B, the same points and some others measured another way; then each row and its match in B
B (72 x 26)
[59 -121 16 -153 -5 124 32 -18 144 297 -451 -67 -167 181 30 44 191 -262 -138 70 44 216 14 25 -94 -93]
[159 81 -111 -36 105 39 -262 38 -88 37 148 87 31 -132 -352 5 -4 218 54 -178 77 128 -7 -39 -98 -301]
[126 -115 -62 35 108 117 -196 182 -202 165 226 158 151 -153 -350 8 -93 126 109 -373 361 257 -67 -111 -90 -516]
[-26 25 29 93 -28 -65 97 -20 107 40 -17 -25 32 74 -110 -10 60 -60 -91 -29 -88 37 20 202 1 59]
[51 191 -79 -41 1 39 -60 -52 32 -91 30 90 -70 102 -200 -60 46 114 -90 -14 -20 140 -2 65 -14 -84]
[73 -135 201 110 115 9 -116 89 -17 -26 62 -5 -48 -39 -228 105 27 186 -2 18 59 82 -32 164 -31 -60]
[96 -212 28 182 166 -111 -94 164 -87 99 302 123 154 -80 -353 -80 82 232 -91 -142 195 -56 -10 34 63 -156]
[-157 443 -203 -1 -110 185 74 -110 -83 -145 -17 240 133 -15 -118 -147 -95 206 2 135 -192 265 -5 -108 158 -146]
[21 402 -55 -77 -35 -81 70 -82 116 -364 43 28 76 148 -113 -66 -26 93 -249 85 -41 13 12 411 27 226]
[135 -159 -28 -124 31 86 -144 56 -18 156 -45 75 -164 97 -197 -67 69 -141 -58 -184 323 298 -67 -89 -99 -352]
[-10 149 10 -199 -1 61 -79 -136 180 -156 -439 -99 -297 140 -33 -3 197 -31 -191 349 -172 186 -25 106 67 109]
[89 -443 20 149 169 -77 -200 169 -62 470 1 -81 150 -335 -308 79 116 -24 124 -222 77 24 -1 -115 -39 -333]
[84 -335 79 199 113 -60 -82 178 -91 266 237 66 128 -125 -305 -3 25 42 44 -273 227 59 -25 -5 -37 -283]
[24 182 25 -31 -6 14 55 -64 102 -60 -134 21 -9 117 -59 5 73 77 -160 185 -122 39 43 224 -7 138]
[-124 92 -9 154 -4 75 -22 -14 -67 -71 68 122 27 -88 -222 -57 -10 226 56 77 -153 176 -39 -79 157 -146]
[-118 391 -217 191 -74 63 155 19 -232 -120 465 432 450 -88 -249 -262 -218 364 -11 -78 19 106 15 -63 183 -193]
[21 126 69 -32 0 -31 -113 -89 124 -198 -95 -103 -194 30 -168 61 51 37 -38 89 -154 128 -26 213 -26 57]
[-75 264 -98 -40 12 86 -62 -40 -41 -134 -114 68 121 -142 -156 -28 -26 197 -22 177 -142 161 -17 25 130 -70]
[124 -262 86 135 112 49 -88 135 -13 328 48 -7 0 -5 -246 128 82 37 58 -270 114 97 5 23 -155 -266]
[86 -177 111 -56 80 107 -154 5 143 199 -371 -190 -296 76 -126 202 202 -88 6 -10 -79 199 -17 56 -137 -134]
[-11 286 26 -156 -153 78 189 -139 140 -197 -168 109 -147 358 76 -120 2 -144 -257 205 40 227 -1 249 -12 150]
[211 217 128 -201 57 -107 -122 -76 194 -306 -121 -145 -155 140 -100 113 52 33 -233 163 8 -14 23 538 -170 287]
[-136 152 -21 167 -69 35 196 3 -90 -58 174 262 236 12 -110 -182 -82 161 -82 109 -11 108 0 27 186 -31]
[9 -100 89 60 25 53 -49 3 52 122 -124 -36 -116 16 -145 68 88 -4 16 8 -71 158 -11 37 -33 -109]
[-109 266 -7 2 -71 41 172 -44 27 -223 -52 124 115 112 -34 -110 -37 71 -191 203 -24 134 -15 204 152 116]
[106 -138 192 -110 24 -23 -48 6 181 -43 -235 -166 -260 193 -58 101 114 -225 -162 12 149 169 -50 317 -123 56]
[-87 136 -167 143 -37 45 -7 -16 -76 100 150 136 166 -138 -256 -84 -48 119 111 -169 -136 160 3 -127 62 -268]
[72 -85 159 -106 -34 50 -42 -78 126 111 -301 -74 -247 92 3 70 81 -184 -42 175 -33 204 7 126 -127 5]
[18 -45 19 171 7 -33 27 79 -20 68 234 54 121 -4 -245 4 -51 15 21 -300 101 95 -18 135 -49 -171]
[76 -20 83 37 78 -131 -84 -37 106 -10 -41 -61 -55 -37 -176 11 140 105 -111 175 -154 -74 41 199 3 143]
[19 433 -18 -81 -91 74 28 -117 40 -315 48 111 -29 140 -100 -22 -114 130 -85 84 -70 181 5 264 -53 63]
[-110 92 9 188 24 17 113 26 16 -10 18 58 156 7 -156 -4 46 193 -70 55 -162 25 13 117 131 28]
[-21 396 -104 -128 -219 128 141 -173 78 -231 44 199 -203 383 -45 -178 -82 -135 -131 -67 62 358 -32 103 -59 -82]
[-37 263 -113 -92 -43 -21 47 -90 59 -149 -100 83 66 38 -82 -151 40 33 -193 207 -74 86 10 120 118 83]
[186 -280 118 -8 109 -126 -89 17 136 343 -173 -108 -72 -14 -117 61 223 -95 -112 92 -30 -91 86 146 -138 57]
[10 309 -50 -91 -18 77 -52 -93 71 -195 -121 15 -79 80 -131 16 18 120 -80 111 -141 165 -2 157 -6 15]
[252 0 118 -235 64 -70 -236 -83 184 -89 -192 -152 -344 121 -135 85 139 -93 -148 99 52 90 3 288 -218 80]
[189 -249 252 15 94 -53 -55 66 60 174 -43 -20 -78 53 -98 86 86 -16 -101 91 143 3 36 242 -161 48]
[-9 -106 44 106 27 119 -19 77 -8 163 -36 9 -24 27 -189 86 30 7 61 -194 42 222 -36 -2 -49 -260]
[135 -436 70 173 145 2 -13 275 -48 398 168 20 138 53 -281 67 78 -84 -33 -504 425 91 -36 57 -129 -365]
[-65 -51 -28 80 26 -75 49 -32 80 129 -134 10 44 -36 -118 -101 175 22 -130 194 -178 -12 33 6 149 54]
[57 -83 141 -114 -1 91 -46 -53 110 90 -337 -50 -243 109 -8 58 118 -114 -84 220 -15 214 -8 86 -70 -11]
[179 -91 186 -158 52 -21 -147 -75 159 66 -304 -134 -273 59 -41 112 138 -92 -98 246 -45 83 31 226 -173 109]
[-34 114 -60 -150 -64 111 62 -54 87 -42 -269 49 -121 202 -24 -93 83 -145 -188 100 78 276 -46 42 56 -70]
[-1 169 -21 -4 -17 -13 -26 -46 21 -130 30 50 25 -12 -164 -46 -19 78 -60 52 -50 115 -11 138 30 -12]
[95 231 -60 -324 -39 99 -4 -77 146 -107 -377 -38 -129 226 25 -5 70 -183 -252 128 122 236 -14 237 -84 34]
[55 94 9 27 78 95 -52 64 -83 -58 83 163 73 24 -211 -23 -4 265 -81 35 101 122 -15 55 29 -125]
[-58 -100 -44 155 23 116 61 117 -109 255 51 148 202 -60 -182 -32 -10 59 38 -165 98 183 -19 -112 56 -310]
[-180 76 -24 301 -25 -47 164 18 -35 31 175 113 276 -111 -187 -76 -25 178 11 -2 -218 -1 20 54 186 -7]
[-44 240 -51 -125 -71 50 -57 -190 103 -98 -272 6 -181 10 -57 -63 80 10 -56 323 -283 185 12 9 55 51]
[-192 223 24 156 -66 -8 168 -40 4 -258 73 120 137 17 -108 -116 -52 167 -107 192 -148 94 -29 160 238 114]
[6 284 59 -162 -130 255 -11 -175 178 -75 -390 -104 -373 265 21 194 6 -141 47 34 -212 392 -10 167 -220 -56]
[-89 103 69 8 -17 18 52 -7 80 -175 -160 -62 19 25 -75 36 -1 -17 -102 103 -47 157 -50 242 91 67]
[112 -27 75 -99 69 34 -56 18 115 38 -228 -77 -112 127 -97 85 133 -32 -160 59 64 101 -2 215 -87 12]
[144 441 -160 -392 -81 97 -137 -198 142 -224 -280 -2 -251 194 -58 -39 29 -101 -163 112 -18 275 1 165 -154 -15]
[158 -84 -75 -81 88 -87 -101 112 38 103 20 -62 128 -22 -226 8 42 -140 -130 -300 290 70 -23 208 -107 -167]
[31 -264 138 187 156 -30 -107 133 -48 179 35 -8 90 -179 -254 75 89 186 24 18 -2 3 -6 30 44 -114]
[109 -265 68 119 149 -9 -86 153 -14 318 -6 -39 113 -99 -231 109 103 52 3 -171 99 13 17 66 -84 -184]
[21 -285 79 238 34 -86 37 140 -91 371 196 50 316 -248 -197 23 -74 -62 118 -233 105 21 24 57 -56 -207]
[10 142 -157 -168 -92 29 75 -121 172 115 -297 -13 -111 196 -13 -102 146 -256 -181 27 -66 172 27 49 -34 -25]
[-88 220 -119 2 -25 117 111 -14 -23 26 -127 141 191 11 -72 -77 10 113 -107 128 -77 140 17 11 120 -61]
[23 -52 163 -79 18 56 -52 -74 114 29 -344 -60 -229 56 -15 53 140 -18 -93 354 -131 143 5 98 0 87]
[-69 174 -35 193 14 -5 135 42 -74 27 161 162 367 -109 -155 -43 -74 254 -35 47 -113 -31 58 134 98 15]
[95 -33 -53 140 124 -68 -87 135 -64 71 271 64 217 -96 -343 5 3 189 -25 -288 129 -10 -2 117 -31 -187]
[-97 566 -86 -165 -198 208 165 -178 122 -373 -185 88 -143 350 31 -39 -92 -49 -142 77 -97 363 -35 240 -13 49]
[-37 -12 97 131 -11 -17 17 -59 99 59 -60 -39 -98 25 -135 49 86 44 7 76 -242 61 25 109 -5 40]
[-153 -35 -35 285 10 -100 219 79 -15 92 171 136 318 -31 -172 -151 52 118 -133 -7 -60 -63 19 68 231 21]
[116 -275 155 182 172 -179 -82 92 30 246 62 -54 129 -176 -228 63 152 162 -56 85 -75 -196 74 168 -16 78]
[-5 4 55 54 63 -15 39 45 74 -6 -104 -37 64 41 -123 41 93 65 -141 61 -24 26 0 214 49 60]
[169 -167 22 17 98 -67 -104 49 72 284 -35 -55 1 -21 -199 64 137 -29 -48 -121 28 -17 53 107 -154 -91]
[28 11 -149 7 68 118 -42 157 -140 60 130 181 202 -5 -272 -90 -34 90 -68 -286 339 238 -75 -67 52 -391]
[-5 67 114 179 52 -12 189 97 40 -17 83 46 237 116 -102 70 3 166 -164 -12 13 -60 40 368 9 143]
Rows of B count from 0, top down.

[-133 215 97 -88 -136 261 120 -104 -160 91 -366 -154 161 212 -9 -62 140 -32 229 407 -117 -293 -91 -23 355 -138 -69 -129] : 61
[-44 -67 -140 174 225 -215 -69 91 108 262 293 225 -70 -187 -304 -131 -352 194 -490 -663 -3 425 30 94 -385 -203 331 527] : 7
[-172 181 -6 -108 -39 -262 188 -424 -139 101 -52 -137 -75 93 150 -197 174 -197 -305 171 -191 -232 -141 -252 -94 -118 363 381] : 13
[159 233 101 -72 130 8 208 -170 319 8 42 -91 -182 78 298 182 -66 -193 -405 -20 57 40 27 -235 -187 222 130 45] : 31
[-20 -93 -52 115 40 11 35 -171 237 148 275 10 -145 -52 -27 211 102 6 -369 -102 139 -47 -148 -273 -83 195 66 -16] : 36
[-55 -130 21 -48 141 167 108 300 190 -24 -51 3 59 -56 -62 192 -224 194 55 -344 51 206 88 121 -35 174 -7 110] : 2
[-96 -25 -67 23 -21 49 33 -271 46 105 -123 -48 -2 66 61 36 190 -59 -35 219 45 -188 -166 -132 111 -3 43 -76] : 9
[-22 31 -5 -25 192 96 -98 -163 20 252 -311 92 170 114 -1 -95 -58 87 -68 -127 75 226 -40 240 42 -108 123 83] : 70
[125 -171 116 28 -26 200 -74 233 165 -178 57 57 -86 3 36 302 -18 -40 271 191 191 154 32 48 95 360 -119 -203] : 3
[-192 -13 -284 5 27 -258 100 -167 92 165 12 31 -25 -96 -52 -128 -10 46 -400 -251 -65 0 -44 -112 -208 -293 244 326] : 29
[-128 -185 -85 -87 63 -247 -141 110 -80 133 163 170 103 -46 -119 -114 -5 158 -206 -406 45 475 12 145 -171 -60 281 463] : 55
[78 -47 215 -84 50 344 153 358 182 -241 -159 -94 -9 49 97 326 -179 14 378 86 60 63 114 94 135 394 -151 -139] : 47
[-259 61 -281 -84 80 -253 -62 -117 -189 329 -248 122 261 21 -143 -443 -37 183 -225 -349 -122 262 -28 210 -89 -626 311 489] : 21
[-28 96 -243 -6 65 -171 -7 -55 69 83 -161 90 24 -5 61 -207 -88 -22 -127 -74 -8 190 24 65 -133 -415 162 197] : 65
[-219 -17 25 -32 -151 56 90 32 -181 37 -42 -83 63 36 -157 -41 103 46 139 162 -127 -191 -93 -67 177 -56 55 130] : 42
[84 205 -28 -40 165 183 158 167 280 98 -61 -34 55 56 113 85 -188 97 -154 -273 77 224 59 -40 -39 -92 -48 -17] : 24
[54 -18 126 -17 196 60 262 359 342 -87 289 -28 -175 -141 -31 306 -400 105 -298 -545 8 251 163 -80 -307 371 114 300] : 60
[-138 -36 -6 -11 1 -130 -101 143 -248 83 -99 139 98 -21 -260 -266 -184 89 87 -119 -143 249 57 292 -47 -250 258 445] : 0
[96 170 -80 43 143 193 165 -33 278 21 -110 -99 -26 81 264 92 -28 -39 40 72 118 -19 -86 -183 50 -103 -92 -196] : 20
[-68 42 166 -34 15 -97 100 57 32 181 427 18 -98 -42 -209 107 -94 77 -566 -411 -66 178 21 -163 -221 250 269 430] : 17
[-162 78 111 -50 -164 210 231 -103 -119 -87 -163 -256 6 137 87 80 229 -106 322 510 -110 -480 -177 -251 323 89 -64 -129] : 37
[-132 -311 39 -7 97 253 8 -21 92 -18 -330 -17 89 5 -33 229 -1 108 305 51 99 -80 -53 194 182 311 -51 -111] : 1
[96 28 143 -49 2 162 252 184 366 -148 175 -106 -203 -35 95 423 -128 -59 -197 -68 67 -32 94 -229 -89 463 -59 -71] : 43
[-35 -183 -167 153 215 -188 -159 -76 73 202 173 197 -36 -106 -104 -111 -103 111 -233 -359 116 345 -100 75 -232 -131 268 328] : 69
[-149 43 28 -105 47 238 291 -45 125 -56 -503 -176 58 51 63 129 -122 5 158 104 -116 -309 38 58 134 74 -33 -41] : 46
[122 150 206 -60 115 221 57 22 62 -39 -254 -42 13 156 159 70 -119 -95 181 179 28 98 33 108 95 140 15 -46] : 71
[-67 35 -79 -18 113 1 187 -220 135 46 12 -154 -38 62 281 53 164 -58 -81 40 64 -118 -197 -300 -4 16 90 39] : 34
[-173 152 -3 -192 -80 118 173 -39 -78 29 -444 -132 176 142 51 -72 43 1 132 179 -141 -165 26 67 196 -161 15 40] : 56
[140 -102 -106 67 146 -13 -62 235 309 -43 175 144 -88 -88 70 146 -172 53 -82 -254 211 423 66 33 -186 51 24 35] : 28
[-82 -40 -66 77 -28 102 98 146 79 -31 -9 -24 -35 -56 -115 69 -97 62 106 17 -24 -81 -18 -45 46 -59 -25 21] : 22
[-43 39 45 -100 -34 83 146 -89 100 -14 -17 -130 -21 98 179 161 168 -68 -44 151 45 -108 -86 -210 83 176 11 -49] : 44
[-148 241 -269 -107 97 -124 -8 -529 -110 330 -493 -36 250 224 264 -410 261 -51 -114 151 -16 -28 -210 -1 107 -611 195 94] : 40
[-82 38 263 -172 -242 -54 156 55 -251 -190 464 -240 -89 161 235 103 448 -177 175 428 -38 -126 -217 -496 175 353 103 158] : 58
[64 56 30 -66 120 107 77 239 229 15 -88 59 19 -12 -22 124 -282 87 -133 -293 41 294 170 151 -109 63 29 104] : 68
[2 20 14 -9 207 16 129 190 141 29 112 -7 -13 -35 42 32 -225 109 -95 -372 20 269 19 -18 -161 24 137 282] : 62
[-378 -79 27 -261 -124 50 -15 -395 -504 52 -751 -162 365 287 138 -286 438 -57 600 616 -159 -334 -219 212 480 -166 128 74] : 54
